Below is a small trained network, with its code and all its weights. Each question gives an input and a class and asks what happens when units are switched off, that is, made to give their printed mean instead of their output.

import numpy as np


def w(rows, s, z=0):
    codes = np.array(rows[::2]) - 128.0
    scale = np.full(codes.shape[1], s)
    scale[-1] = z or s
    return codes * scale


def f(y):
    return np.maximum(y, 0)


def log_softmax(a):
    a = a - a.max(-1, keepdims=True)
    return a - np.log(np.exp(a).sum(-1, keepdims=True))


def net(x, mask):
    res = np.array(x, float).reshape(1, 6) / 4 @ E
    y = f(res @ A[0][:, :-1].T + A[0][:, -1])
    res = res + np.where(mask, y, B[0][:, -1]) @ B[0][:, :-1]
    return log_softmax(res[-1] @ U[:, :-1].T + U[:, -1])


A, B = {}, {}
E = w([
[214,82,109,203,6,57,233,153,31],'x0',
[74,71,22,123,86,194,236,183,241],'x1',
[216,242,132,104,88,37,103,222,245],'x2',
[121,129,126,130,130,127,125,135,127],'x3',
[99,46,45,2,96,77,33,218,60],'x4',
[244,24,228,94,204,179,158,203,145],'x5',
],0.0057)
A[0] = w([
[160,192,199,237,142,168,203,62,172,47],'n0',
[219,45,207,91,190,180,136,202,130,11],'n1',
[39,210,49,153,69,83,94,62,117,133],'n2',
[105,124,152,68,222,192,60,124,203,141],'n3',
[112,66,72,29,98,83,59,199,74,54],'n4',
[99,97,65,128,102,174,193,165,193,74],'n5',
[220,247,134,113,92,34,120,233,255,133],'n6',
[109,49,71,14,94,76,50,207,63,56],'n7',
[31,219,40,162,71,74,90,58,107,141],'n8',
[166,179,214,143,161,59,46,80,27,78],'n9',
[102,110,77,158,101,174,205,152,201,45],'n10',
[170,177,213,150,160,61,57,75,39,93],'n11',
[184,81,134,150,94,111,174,157,88,83],'n12',
[60,163,122,65,213,186,41,96,199,64],'n13',
[73,36,128,162,161,214,159,56,50,43],'n14',
[181,94,112,175,54,78,188,137,60,20],'n15',
[172,94,114,164,59,75,185,143,67,46],'n16',
],0.0059,0.0011)
B[0] = w([
[135,180,57,231,232,171,44,63,197,229],'n0',
[227,73,165,94,187,81,226,106,138,230],'n1',
[236,78,187,92,187,81,241,120,128,212],'n2',
[99,202,215,143,75,102,196,214,53,230],'n3',
[159,198,85,231,225,174,78,79,193,218],'n4',
[118,99,59,60,47,188,109,155,175,199],'n5',
[11,19,139,103,135,28,2,23,33,255],'n6',
[159,201,88,231,230,172,87,81,195,233],'n7',
[241,73,184,85,186,89,243,122,134,222],'n8',
[133,103,42,55,27,218,117,171,199,211],'n9',
[133,105,49,76,61,206,97,150,195,195],'n10',
[127,99,23,44,21,236,107,174,219,209],'n11',
[107,181,197,141,106,108,176,184,77,188],'n12',
[66,222,223,153,51,113,198,223,44,228],'n13',
[33,44,139,108,128,42,32,47,53,226],'n14',
[63,214,188,166,72,132,146,209,73,210],'n15',
[72,209,181,157,77,133,146,199,77,204],'n16',
],0.0055,0.0076)
U = w([
[73,244,192,157,82,124,169,219,71,61],'0',
[157,195,83,253,221,174,78,74,193,77],'1',
[134,87,54,12,43,215,113,160,191,121],'2',
[40,27,142,102,136,40,48,52,67,137],'3',
[254,74,173,79,183,82,229,123,131,254],'4',
],0.0099,0.00047)

Each question gives the input, the list of numbers given to net, and the class t.
The units are the neurons (one row each of A and B). Each row of codes is followed by its name. A weight is (code - 128) times the scale printed after its matrix; where a second scale follows, it is the last column's (A, B and U).
mask holds one flag per neuron, in row order. A switched-off neuron (its flag False) gives its mean, the last column of its row in B, instead of its output. The means were averaged over made-up inputs and are rounded, as every weight is.
A unit's drop is (log p(t) with every unit on - log p(t) with that unit switched off) / (log p(t) with every unit on - log p(t) with every unit switched off).
The circuit of an input: a set's keep is (log p(t) with only the set's units on - log p(t) with every unit switched off) / (log p(t) with every unit on - log p(t) with every unit switched off). Starting from the 12 units with the biggest drops (on a tie, the unit counted first), units are removed one at a time, each time the one whose removal leaves the highest keep (on an exact tie, the one counted first), for as long as the keep stays at least 0.8.
units of the circuit, in order: the units of the circuit, biggest drop first
most important unit: the unit with the biggest drop
k most important neurons: the k neurons with the biggest drops, biggest first
drop of u: that unit's drop, to one decimal
input [1,4,6,-7,7,6], class 1: units of the circuit, in order -> n7, n4
input [-6,8,-7,7,-6,-6], class 2: most important unit -> n10
input [2,-7,3,-5,-3,-1], class 2: units of the circuit, in order -> n11, n9
input [-1,2,3,-5,2,-7], class 4: units of the circuit, in order -> n8, n2
input [-5,-8,7,1,-1,-7], class 2: 2 most important neurons -> n11, n9
input [5,7,-1,1,-3,7], class 2: 4 most important neurons -> n10, n5, n8, n2
input [-2,-3,-7,-5,-6,1], class 3: 4 most important neurons -> n14, n7, n4, n10
input [-7,-1,3,8,7,-4], class 0: 2 most important neurons -> n13, n3
input [4,1,-4,7,-3,-7], class 4: 3 most important neurons -> n8, n2, n6
input [-4,0,0,7,4,-3], class 0: 2 most important neurons -> n13, n0
input [-5,2,-7,-2,7,5], class 1: 3 most important neurons -> n7, n4, n6
input [1,4,8,-1,6,-2], class 3: 2 most important neurons -> n6, n0
input [-5,7,-2,-7,5,8], class 4: 2 most important neurons -> n1, n11
input [4,-2,4,8,-8,-7], class 1: 2 most important neurons -> n0, n1
input [-4,4,0,-8,2,6], class 4: most important unit -> n1
input [-3,-8,-6,-4,-4,-2], class 2: drop of n11 -> 0.4
input [1,-7,0,-5,-1,-3], class 2: drop of n11 -> 0.1
input [-2,5,6,0,-6,-8], class 4: drop of n8 -> 0.6
